Below are the code and all the weights of a small trained network. Each question names an input and a target symbol and asks about switching units off, where a switched-off unit gives its printed mean instead of its output.

import numpy as np


def w(rows, s, z=0):
    codes = np.array(rows[::2]) - 128.0
    scale = np.full(codes.shape[1], s)
    scale[-1] = z or s
    return codes * scale


def norm(h):
    return h / np.sqrt((h * h).mean(-1, keepdims=True) + 1e-5)


def f(y):
    return y / 2 * (1 + np.tanh(0.7978845608 * (y + 0.044715 * y**3)))


def softmax(a):
    e = np.exp(a - a.max(-1, keepdims=True))
    return e / e.sum(-1, keepdims=True)


def log_softmax(a):
    a = a - a.max(-1, keepdims=True)
    return a - np.log(np.exp(a).sum(-1, keepdims=True))


def net(x, mask):
    ids = ['Πεζθμξστψω'.index(c) for c in x.split()]
    T = len(ids)
    res = E[ids] + P[:T]
    u = 0
    for l in range(2):
        r = norm(res)
        for j in range(3):
            rows = slice(3 * j, 3 * j + 3)
            q, k, v = (r @ M[l][rows].T for M in (Q, K, V))
            z = softmax(np.where(np.tri(T) > 0, q @ k.T / 3**0.5, -1e9)) @ v
            o = O[l][rows]
            res = res + np.where(mask[u + j], z, o[:, -1]) @ o[:, :-1]
        u += 3
        y = f(norm(res) @ A[l][:, :-1].T + A[l][:, -1])
        res = res + np.where(mask[u : u + 8], y, B[l][:, -1]) @ B[l][:, :-1]
        u += 8
    return log_softmax(norm(res)[-1] @ U[:, :-1].T + U[:, -1])


Q, K, V, O, A, B = {}, {}, {}, {}, {}, {}
E = w([
[105,195,72,130,102],'Π',
[131,157,91,102,107],'ε',
[168,137,125,53,148],'ζ',
[131,159,145,76,145],'θ',
[142,130,131,136,174],'μ',
[116,178,102,150,134],'ξ',
[79,107,174,228,91],'σ',
[141,117,108,112,145],'τ',
[171,85,253,114,64],'ψ',
[122,154,145,94,168],'ω',
],0.023)
P = w([
[159,249,111,8,102],'0',
[153,114,100,159,128],'1',
[93,61,95,110,144],'2',
[46,246,185,128,151],'3',
[169,129,96,143,122],'4',
[85,56,99,109,142],'5',
[63,200,193,123,160],'6',
[184,129,84,150,115],'7',
[78,49,101,120,137],'8',
[67,178,220,116,197],'9',
],0.015)
Q[0] = w([
[133,225,170,74,187],'0.h0',
[161,108,125,220,189],'0.h0',
[192,100,147,91,103],'0.h0',
[146,146,186,99,113],'0.h1',
[126,155,172,182,186],'0.h1',
[31,70,112,83,142],'0.h1',
[129,241,114,153,88],'0.h2',
[113,137,229,96,200],'0.h2',
[3,100,132,156,113],'0.h2',
],0.032)
K[0] = w([
[174,225,151,101,183],'0.h0',
[117,88,211,176,199],'0.h0',
[213,87,173,103,100],'0.h0',
[136,131,148,66,154],'0.h1',
[84,137,117,132,189],'0.h1',
[50,61,213,149,76],'0.h1',
[98,244,47,155,137],'0.h2',
[111,147,239,91,197],'0.h2',
[2,79,155,146,83],'0.h2',
],0.03)
V[0] = w([
[179,145,77,125,67],'0.h0',
[97,208,43,87,188],'0.h0',
[168,216,156,90,133],'0.h0',
[135,130,121,18,168],'0.h1',
[50,137,28,128,163],'0.h1',
[84,50,173,42,78],'0.h1',
[74,101,100,170,252],'0.h2',
[20,202,206,146,101],'0.h2',
[172,146,59,206,59],'0.h2',
],0.025)
O[0] = w([
[100,158,58,123,147,88],'0.h0',
[166,215,140,86,183,251],'0.h0',
[176,110,97,133,214,175],'0.h0',
[78,156,83,221,135,188],'0.h1',
[198,103,61,148,100,184],'0.h1',
[127,167,58,128,239,67],'0.h1',
[206,95,105,194,124,221],'0.h2',
[138,224,153,192,202,117],'0.h2',
[105,172,122,97,5,67],'0.h2',
],0.022,0.018)
A[0] = w([
[24,215,183,145,179,3],'0.n0',
[72,78,65,99,108,111],'0.n1',
[72,106,199,104,182,105],'0.n2',
[107,184,202,24,213,152],'0.n3',
[133,169,92,162,101,52],'0.n4',
[120,59,116,69,253,120],'0.n5',
[57,152,37,96,206,158],'0.n6',
[130,40,73,107,104,146],'0.n7',
],0.023,0.0046)
B[0] = w([
[226,230,252,141,159,212],'0.n0',
[14,124,143,97,156,178],'0.n1',
[182,241,134,179,117,153],'0.n2',
[70,31,229,175,132,247],'0.n3',
[175,142,153,170,71,139],'0.n4',
[118,179,91,29,12,253],'0.n5',
[87,129,207,122,32,253],'0.n6',
[83,153,185,182,195,243],'0.n7',
],0.029,0.011)
Q[1] = w([
[154,122,87,91,176],'1.h0',
[244,234,96,126,155],'1.h0',
[133,189,40,84,104],'1.h0',
[170,129,79,1,141],'1.h1',
[62,170,106,96,197],'1.h1',
[231,39,133,129,123],'1.h1',
[169,190,73,138,51],'1.h2',
[113,122,207,194,111],'1.h2',
[6,121,70,151,80],'1.h2',
],0.031)
K[1] = w([
[121,140,162,56,127],'1.h0',
[1,95,181,80,134],'1.h0',
[49,156,114,61,68],'1.h0',
[169,131,16,56,139],'1.h1',
[56,187,115,50,195],'1.h1',
[219,51,105,118,135],'1.h1',
[189,192,114,94,95],'1.h2',
[104,135,197,189,58],'1.h2',
[118,195,235,98,182],'1.h2',
],0.031)
V[1] = w([
[115,116,148,206,163],'1.h0',
[132,178,49,214,90],'1.h0',
[53,100,146,130,98],'1.h0',
[159,48,62,129,83],'1.h1',
[69,206,157,159,143],'1.h1',
[226,255,183,101,163],'1.h1',
[178,169,127,136,85],'1.h2',
[223,179,156,114,64],'1.h2',
[150,40,46,228,12],'1.h2',
],0.014)
O[1] = w([
[65,64,181,120,50,214],'1.h0',
[188,124,133,103,47,74],'1.h0',
[126,167,82,170,136,161],'1.h0',
[143,148,34,161,241,17],'1.h1',
[159,125,211,89,63,182],'1.h1',
[18,110,207,170,59,253],'1.h1',
[116,127,186,88,115,180],'1.h2',
[66,82,213,91,64,252],'1.h2',
[248,111,155,51,246,201],'1.h2',
],0.011,0.0052)
A[1] = w([
[114,198,10,170,116,5],'1.n0',
[140,54,196,4,135,112],'1.n1',
[149,63,155,204,134,122],'1.n2',
[157,212,79,132,125,122],'1.n3',
[90,230,161,78,149,157],'1.n4',
[36,159,83,65,163,1],'1.n5',
[59,148,107,42,89,153],'1.n6',
[42,184,54,77,96,170],'1.n7',
],0.027,0.0053)
B[1] = w([
[68,116,178,114,3,142],'1.n0',
[58,19,183,80,89,248],'1.n1',
[127,194,130,99,207,233],'1.n2',
[111,45,148,104,143,169],'1.n3',
[151,188,196,174,184,245],'1.n4',
[129,227,80,67,92,143],'1.n5',
[189,124,106,213,125,218],'1.n6',
[162,110,87,91,241,190],'1.n7',
],0.039,0.013)
U = w([
[129,171,197,171,121,149],'Π',
[175,94,117,183,203,182],'ε',
[97,50,167,56,173,54],'ζ',
[53,158,92,75,138,112],'θ',
[26,89,104,218,176,3],'μ',
[253,119,111,148,73,17],'ξ',
[135,137,81,238,63,105],'σ',
[183,131,121,96,49,81],'τ',
[145,162,58,93,103,196],'ψ',
[116,73,45,163,116,217],'ω',
],0.015,0.0055)

Each question gives the input, a string of symbols that net reads in full, and the target symbol t.
The units are the heads (3 rows each of Q, K, V and O) and the neurons (one row each of A and B). Each row of codes is followed by its name. A weight is (code - 128) times the scale printed after its matrix; where a second scale follows, it is the last column's (O, A, B and U).
mask holds one flag per unit, layer by layer, with each layer's heads first. A switched-off unit (its flag False) gives its mean, the last column of its rows in O or B, instead of its output. The means were averaged over made-up inputs and are rounded, as every weight is.
A unit's drop is (log p(t) with every unit on - log p(t) with that unit switched off) / (log p(t) with every unit on - log p(t) with every unit switched off).
The circuit of an input: a set's keep is (log p(t) with only the set's units on - log p(t) with every unit switched off) / (log p(t) with every unit on - log p(t) with every unit switched off). Starting from the 12 units with the biggest drops (on a tie, the unit counted first), units are removed one at a time, each time the one whose removal leaves the highest keep (on an exact tie, the one counted first), for as long as the keep stays at least 0.8.
units of the circuit, in order: the units of the circuit, biggest drop first
unit that matters most: the unit with the biggest drop
top k neurons: the k neurons with the biggest drops, biggest first
k most important neurons of layer l: the k neurons of layer l with the biggest drops, biggest first
which heads matter: for each layer, one digit per head in row order, 1 if its drop is at least 0.15 and else 0, layers parted by /
input μ μ ζ μ Π θ θ, target ε: unit that matters most : 0.h0
input ξ τ Π τ τ τ μ μ, target ζ: which heads matter : 100 / 000
input τ μ τ ξ τ μ ξ τ ζ ξ, target ε: which heads matter : 001 / 001
input ω ξ ε, target σ: which heads matter : 011 / 000
input ζ σ ω τ ξ, target τ: units of the circuit, in order : [0.h1, 0.h2]
input Π ξ σ ξ, target ε: which heads matter : 111 / 010
input σ τ ψ μ μ Π Π ζ, target θ: units of the circuit, in order : [0.h2, 1.n5, 0.n1, 0.h1]
input ξ τ θ ε ψ, target μ: which heads matter : 101 / 000
input τ μ ε μ μ θ μ ω, target ε: which heads matter : 110 / 000
input Π σ τ ε σ μ τ μ Π σ, target ε: units of the circuit, in order : [0.n5, 0.n6]
input ξ σ τ θ μ τ, target ζ: which heads matter : 010 / 000
input μ ζ μ μ ε ξ μ μ τ ζ, target ε: 2 most important neurons of layer 0 : [0.n1, 0.n7]
input τ θ σ ε τ μ ξ μ μ ε, target ε: which heads matter : 110 / 001
input μ ε Π σ Π Π μ ω τ, target ζ: unit that matters most : 0.n5
input θ ψ μ μ μ θ ζ μ ε ζ, target ε: which heads matter : 111 / 001
input ξ Π τ μ τ ω ξ τ σ, target ζ: units of the circuit, in order : [0.h1, 1.n1]
input θ μ μ μ μ ζ θ τ θ, target θ: which heads matter : 010 / 000
input τ τ ψ ξ μ Π ξ ω, target ε: which heads matter : 110 / 001
input μ ω τ τ σ, target σ: which heads matter : 101 / 000
input μ μ τ θ σ ω, target ζ: which heads matter : 010 / 000
input τ ε ξ μ ω ξ τ τ, target ω: top neuron : [1.n6]
input μ μ θ μ ω σ Π ω θ, target ζ: units of the circuit, in order : [1.n1, 0.h1]
input θ μ μ ξ Π, target ξ: top 2 neurons : [1.n6, 0.n7]
input ε μ ξ τ ψ, target μ: which heads matter : 100 / 000
input μ σ Π, target ζ: units of the circuit, in order : [0.h1, 1.n1]
input θ μ ξ ξ ξ σ τ τ Π τ, target ε: which heads matter : 101 / 000
input ψ σ τ μ τ ψ τ μ, target ω: unit that matters most : 0.h2
input ξ ξ τ μ σ, target σ: units of the circuit, in order : [0.h0, 1.n1]
input ξ ω θ ξ σ θ θ ε, target ψ: top 2 neurons : [1.n5, 1.n7]
